Below are the code and all the weights of a small trained network. Each question names an input and a target symbol and asks about switching units off, where a switched-off unit gives its printed mean instead of its output.

import numpy as np


def w(rows, s, z=0):
    codes = np.array(rows[::2]) - 128.0
    scale = np.full(codes.shape[1], s)
    scale[-1] = z or s
    return codes * scale


def f(y):
    return y / 2 * (1 + np.tanh(0.7978845608 * (y + 0.044715 * y**3)))


def softmax(a):
    e = np.exp(a - a.max(-1, keepdims=True))
    return e / e.sum(-1, keepdims=True)


def log_softmax(a):
    a = a - a.max(-1, keepdims=True)
    return a - np.log(np.exp(a).sum(-1, keepdims=True))


def net(x, mask):
    ids = ['ΔΠΣΨαβγελτ'.index(c) for c in x.split()]
    T = len(ids)
    res = E[ids] + P[:T]
    q, k, v = (res @ M[0].T for M in (Q, K, V))
    z = softmax(np.where(np.tri(T) > 0, q @ k.T / 3**0.5, -1e9)) @ v
    res = res + np.where(mask[0], z, O[0][:, -1]) @ O[0][:, :-1]
    y = f(res @ A[0][:, :-1].T + A[0][:, -1])
    res = res + np.where(mask[1:13], y, B[0][:, -1]) @ B[0][:, :-1]
    return log_softmax(res[-1] @ U[:, :-1].T + U[:, -1])


Q, K, V, O, A, B = {}, {}, {}, {}, {}, {}
E = w([
[3,96,104,141,131],'Δ',
[96,83,135,139,157],'Π',
[43,139,67,183,124],'Σ',
[146,154,97,181,103],'Ψ',
[148,134,138,105,106],'α',
[85,149,61,142,62],'β',
[133,128,149,132,123],'γ',
[174,116,107,85,129],'ε',
[122,106,156,91,149],'λ',
[119,141,103,139,102],'τ',
],0.02)
P = w([
[108,183,103,60,11],'0',
[130,106,139,171,186],'1',
[61,50,171,175,108],'2',
[65,59,86,54,87],'3',
[157,82,88,154,224],'4',
[138,87,152,196,121],'5',
[61,47,90,23,79],'6',
],0.012)
Q[0] = w([
[154,164,45,186,255],'H0',
[97,101,97,107,145],'H0',
[168,211,165,144,237],'H0',
],0.0098)
K[0] = w([
[171,48,2,146,252],'H0',
[175,237,175,95,115],'H0',
[164,19,177,165,183],'H0',
],0.0084)
V[0] = w([
[187,69,183,48,147],'H0',
[65,23,141,125,142],'H0',
[11,116,90,112,113],'H0',
],0.011)
O[0] = w([
[158,61,174,78,81,20],'H0',
[4,88,219,170,198,134],'H0',
[64,170,135,165,111,253],'H0',
],0.011,0.012)
A[0] = w([
[213,96,149,52,204,81],'N0',
[124,120,81,129,183,92],'N1',
[161,149,97,84,42,2],'N2',
[144,112,146,92,8,157],'N3',
[137,151,138,120,194,114],'N4',
[88,126,147,159,131,83],'N5',
[104,123,133,160,154,26],'N6',
[101,58,76,128,143,141],'N7',
[140,107,52,76,105,223],'N8',
[188,122,119,163,172,51],'N9',
[96,122,95,168,100,148],'N10',
[132,202,68,76,66,91],'N11',
],0.012,0.005)
B[0] = w([
[102,116,138,46,110,139],'N0',
[158,195,138,78,139,163],'N1',
[102,94,51,122,183,162],'N2',
[96,110,168,102,3,158],'N3',
[179,157,54,48,184,139],'N4',
[214,93,147,94,94,218],'N5',
[167,158,168,141,108,190],'N6',
[248,129,156,169,130,168],'N7',
[167,112,192,212,72,179],'N8',
[159,118,20,199,60,129],'N9',
[131,107,146,45,116,252],'N10',
[154,107,151,151,231,208],'N11',
],0.0071,0.018)
U = w([
[125,254,133,12,180,147],'Δ',
[37,68,91,183,217,136],'Π',
[47,49,110,68,195,252],'Σ',
[141,108,116,106,89,123],'Ψ',
[169,124,179,208,170,126],'α',
[236,181,184,86,82,122],'β',
[108,142,189,135,83,72],'γ',
[171,156,160,131,82,78],'ε',
[94,215,184,138,90,102],'λ',
[212,144,123,183,144,179],'τ',
],0.0075,0.0035)

Each question gives the input, a string of symbols that net reads in full, and the target symbol t.
The units are the heads (3 rows each of Q, K, V and O) and the neurons (one row each of A and B). Each row of codes is followed by its name. A weight is (code - 128) times the scale printed after its matrix; where a second scale follows, it is the last column's (O, A, B and U).
mask holds one flag per unit, heads first, then neurons. A switched-off unit (its flag False) gives its mean, the last column of its rows in O or B, instead of its output. The means were averaged over made-up inputs and are rounded, as every weight is.
A unit's drop is (log p(t) with every unit on - log p(t) with that unit switched off) / (log p(t) with every unit on - log p(t) with every unit switched off).
The circuit of an input: a set's keep is (log p(t) with only the set's units on - log p(t) with every unit switched off) / (log p(t) with every unit on - log p(t) with every unit switched off). Starting from the 12 units with the biggest drops (on a tie, the unit counted first), units are removed one at a time, each time the one whose removal leaves the highest keep (on an exact tie, the one counted first), for as long as the keep stays at least 0.8.
units of the circuit, in order: the units of the circuit, biggest drop first
most important unit: the unit with the biggest drop
k most important neurons: the k neurons with the biggest drops, biggest first
drop when u is switched off: that unit's drop, to one decimal
input Ψ Ψ λ γ, target τ: units of the circuit, in order => (H0; N11; N10)
input Σ Ψ Ψ Σ Δ, target Δ: most important unit => N1
input Δ Σ Π Σ γ β, target λ: units of the circuit, in order => (H0; N11)
input Σ Π Σ, target λ: units of the circuit, in order => (H0; N6)
input Ψ ε β τ Σ β β, target τ: units of the circuit, in order => (H0; N11)
input Σ Ψ Ψ Σ λ, target Σ: units of the circuit, in order => (H0; N8)
input Δ τ Σ Δ Σ Σ Δ, target λ: units of the circuit, in order => (H0; N6; N11)
input Σ Σ λ, target λ: 2 most important neurons => (N11; N2)
input Δ Ψ Π β, target λ: units of the circuit, in order => (H0; N6)
input Δ Ψ β γ, target λ: units of the circuit, in order => (H0; N11)
input Σ β λ τ, target Δ: units of the circuit, in order => (H0; N8; N10)
input Σ Ψ τ α, target Δ: units of the circuit, in order => (H0; N8)
input Ψ λ Δ ε, target τ: 4 most important neurons => (N8; N11; N2; N10)
input Δ γ β τ, target λ: 3 most important neurons => (N11; N6; N2)
input β τ Δ λ λ, target Σ: units of the circuit, in order => (H0)
input Δ Δ α Ψ λ λ Σ, target λ: 3 most important neurons => (N6; N11; N2)
input Σ ε Σ Σ Δ γ, target λ: units of the circuit, in order => (N11; H0)
input β Σ Σ λ Σ, target Δ: 2 most important neurons => (N1; N4)
input Ψ Δ Δ Π α Σ α, target τ: 2 most important neurons => (N8; N11)
input Σ τ γ Δ, target Δ: most important unit => H0
input Ψ τ Δ β Σ β Σ, target τ: drop when N8 is switched off => 0.4
input Ψ Δ Σ β Ψ Σ Π, target τ: drop when N8 is switched off => 0.2
input Ψ Σ Δ τ, target τ: drop when N8 is switched off => 0.5
input Σ λ Δ, target λ: 2 most important neurons => (N11; N6)
